Rows, each with its class
[ 18.1  -9.2 -25.4  -0.8   4.5   7.0 -14.7 -27.6   3.0  20.2   6.9   1.1
 -17.2  -6.1   7.7 -11.8  -4.4  -5.0   0.1  -4.3   0.6  14.6 -28.4 -11.1
 -19.7  -6.3  -2.1  -2.6 -14.6   5.1 -17.5   4.4  -9.2  11.5  10.4   6.8
  -7.7  -8.9   0.9   4.6  -7.4   4.8]
(33)
[ -4.2   2.0   4.3 -17.7 -10.2   9.9  -2.6  10.1  -4.9  26.2  -2.0  -5.1
 -62.1  -9.7  25.3 -20.6  19.1  -5.9  -9.8  -7.7   5.4  -1.2 -10.9   3.4
 -15.8  12.8 -19.1  -6.9  -3.3   4.2  -7.9 -18.5  -9.6  13.8  11.3   1.9
  -2.2  -6.8   1.3  -1.0   9.3   3.1]
(14)
[  1.7  -8.0 -70.8   3.3   0.0  -6.1 -20.5  -1.4 -14.4   3.5   3.1  12.3
 -23.8   1.9  -0.1   0.8 -11.1   2.8  -4.4  10.2   2.8   4.4 -11.9 -16.2
 -14.9 -10.3   2.4  36.1  -4.0 -22.2   2.3  -2.9   4.1  14.2  -1.7  -2.9
  -5.8 -13.3  -4.2   2.9  -0.4 -14.6]
(29)
[  3.7   8.2 -11.8   4.8   9.9   9.1   1.5   2.7   6.8   5.6   5.3  -5.8
  -1.0  12.5  -1.8 -13.9 -10.6   1.2  -9.8  -5.5  -8.4   8.9  -7.3   3.3
  -5.8  -3.1  -4.7  -2.3  12.9   3.5   5.7   3.3   1.1   2.5   6.2  -0.6
   0.1  -7.9   8.5  -0.5 -22.2   1.2]
(25)
[ 10.4  -8.8 -49.6  -0.1  -8.9   2.9 -15.1 -24.0   0.1  19.3   1.1  12.9
 -13.8   9.2   8.3 -14.7  -6.5  -8.0  -6.5  -0.7  -8.0  18.6 -31.9   1.9
 -18.8  -7.4 -17.6  -6.3  -3.1  -8.3 -12.9   2.9 -15.9   8.3  10.2   1.3
 -10.4  -5.8   2.0   7.5  -3.5   2.1]
(33)
[ -7.2   0.8   5.5  -2.8 -11.7 -11.6  13.5  10.3  -5.4 -10.9   1.2   8.0
  -8.5 -18.5   6.6 -14.4  13.7  -6.2   0.0   6.3  -4.6 -14.8  -3.4  14.8
  -3.0   3.1 -19.4  -5.2  30.3  -1.7  -9.1 -11.6 -22.8 -33.9  -4.3   5.0
  -1.7   8.5  -9.1   7.0   2.8  -0.3]
(22)
[ -1.0   4.2 -17.3 -13.1  -3.1  18.4  -1.1   1.6  -5.6  12.6  -1.8 -19.3
  -7.6  15.9   4.9   3.6   0.3 -11.1 -15.7 -11.0   0.9  16.6  -7.8   0.7
  -6.1   7.3 -17.1   4.1  -0.2  -1.0   3.8  -6.2  -2.6   6.5   5.2  -0.7
  -3.5 -10.6   5.3   1.3   1.7   0.2]
(34)
[ -2.6  -3.8  10.1 -12.3 -10.2   2.1  -2.3   9.8  -5.1  25.9  -5.5 -10.0
 -11.8   1.6   1.4  -6.3  -2.1  -5.0  -9.9  -7.2  11.6   5.9  -6.7  -0.6
  -4.4  12.5 -11.4  -2.7  -4.4  -9.2   6.5 -17.4  -6.0  17.7   8.7  -4.8
  -8.0  -1.2   5.2   1.0   8.3   0.5]
(20)
[ -3.0   4.7 -21.7 -11.6 -24.7  -4.0   1.1  32.8 -10.8  -7.1  -5.1  -3.6
 -19.0   2.6  22.6 -25.0   2.6  -9.6 -20.1  -6.3  -8.2  -5.4  -0.9  11.3
  -3.9   4.7 -17.3  -4.4  27.8  15.9  10.9 -26.3 -23.3 -15.9  -9.1   1.6
  -4.1  -9.1   6.6 -24.9  -4.7  -4.7]
(22)
[ -9.8  -2.3  53.3 -25.3 -34.1   7.5 -13.8  30.0   3.4  32.3  -9.9  -2.0
 -29.9 -15.8   2.7 -22.1  28.6 -11.6 -10.8  -6.1  11.4 -24.9  -8.7  -1.9
  -2.8  33.0  -7.5  -8.7  -9.1  16.2  11.7 -38.0   2.9  18.2  -4.0   6.3
   7.7   7.2  -6.5  -9.3  19.5   4.2]
(20)
[ 21.9  -7.6  19.1   7.6  30.1  22.8 -16.2 -55.9  14.2  34.9   9.1  13.3
 -15.4   3.2   2.6  -0.2   4.5  -4.7  13.6  -3.9  15.8  31.2 -37.5  -7.4
  -8.9   9.2   7.1 -12.7 -17.0  -5.6 -33.8  23.1  -2.5  38.2  16.7  -6.9
  -1.5 -10.6   0.8   7.5  -5.9  13.9]
(40)
[ -2.1   0.6 -14.9 -13.5  -7.9   4.0 -10.5   9.9  -4.4  23.0  -2.7  -0.5
 -19.5  -4.1   5.7 -13.6   3.4  -2.0  -0.3 -10.5   6.7  -2.1 -17.9  -1.9
  -9.1  -1.3  -0.7 -18.6 -10.1   0.1  -5.3 -15.2  -7.4  10.6   3.8  -6.9
  -3.3  -2.0   0.2   9.6   9.1   3.9]
(24)
[  8.1 -14.1 -17.4   0.5  -0.5  -2.5  -2.8  -0.4 -13.7  -1.3   5.8  -1.3
  -3.6  -8.4   3.2 -15.5   2.8   1.5   1.1   1.2   4.8  -2.2  -3.3   5.6
  -1.0 -21.1  -5.7   2.3   1.3  -4.2 -17.5   3.9 -11.9  -6.0   3.5  -9.7
  -9.0  -4.4  -3.1  17.8  -2.4  -1.0]
(33)
[  2.4   0.1 -33.1 -11.5 -14.8  -2.8  -7.7  15.1   2.5  10.6   3.2   8.0
 -17.7   2.3   1.3 -19.3   6.2  -3.2 -29.1  12.4  -2.9 -10.6 -10.9  -0.9
  -6.3  -5.0  -7.4 -12.5   7.8   4.3   5.4 -15.2  -5.5   8.4   8.9   3.9
  -9.1  -6.3  -9.2 -16.8  -7.5  -2.7]
(20)
[  3.7  -2.9 -15.2  -2.4  -0.8   7.8   5.3  -6.5  -6.1   7.4   4.6   3.0
 -11.1  -4.2   5.5  -9.3  -4.0   0.4   5.0  -2.4   6.3   3.2 -12.1  -5.8
  -9.5  -4.7   0.3   1.4  -2.9  -3.2  -7.7  -4.2 -15.4  -0.2   5.7   2.0
  -2.1  -3.1  -1.1   9.1   1.7   2.5]
(36)
[  2.3  -4.7   0.0   0.1 -27.9 -11.4  -6.0  14.8  -0.8  -5.6   2.6  12.2
  -1.7 -10.5  -2.0 -14.2  -1.3  -1.2   2.4   9.0   1.6 -21.9   0.5   1.4
  -1.3   2.9   5.1  -2.3   8.4  -2.2   1.0 -12.0  -6.9 -13.2   1.9   2.2
  12.7   4.3  -5.0   0.7   0.6  -2.8]
(20)
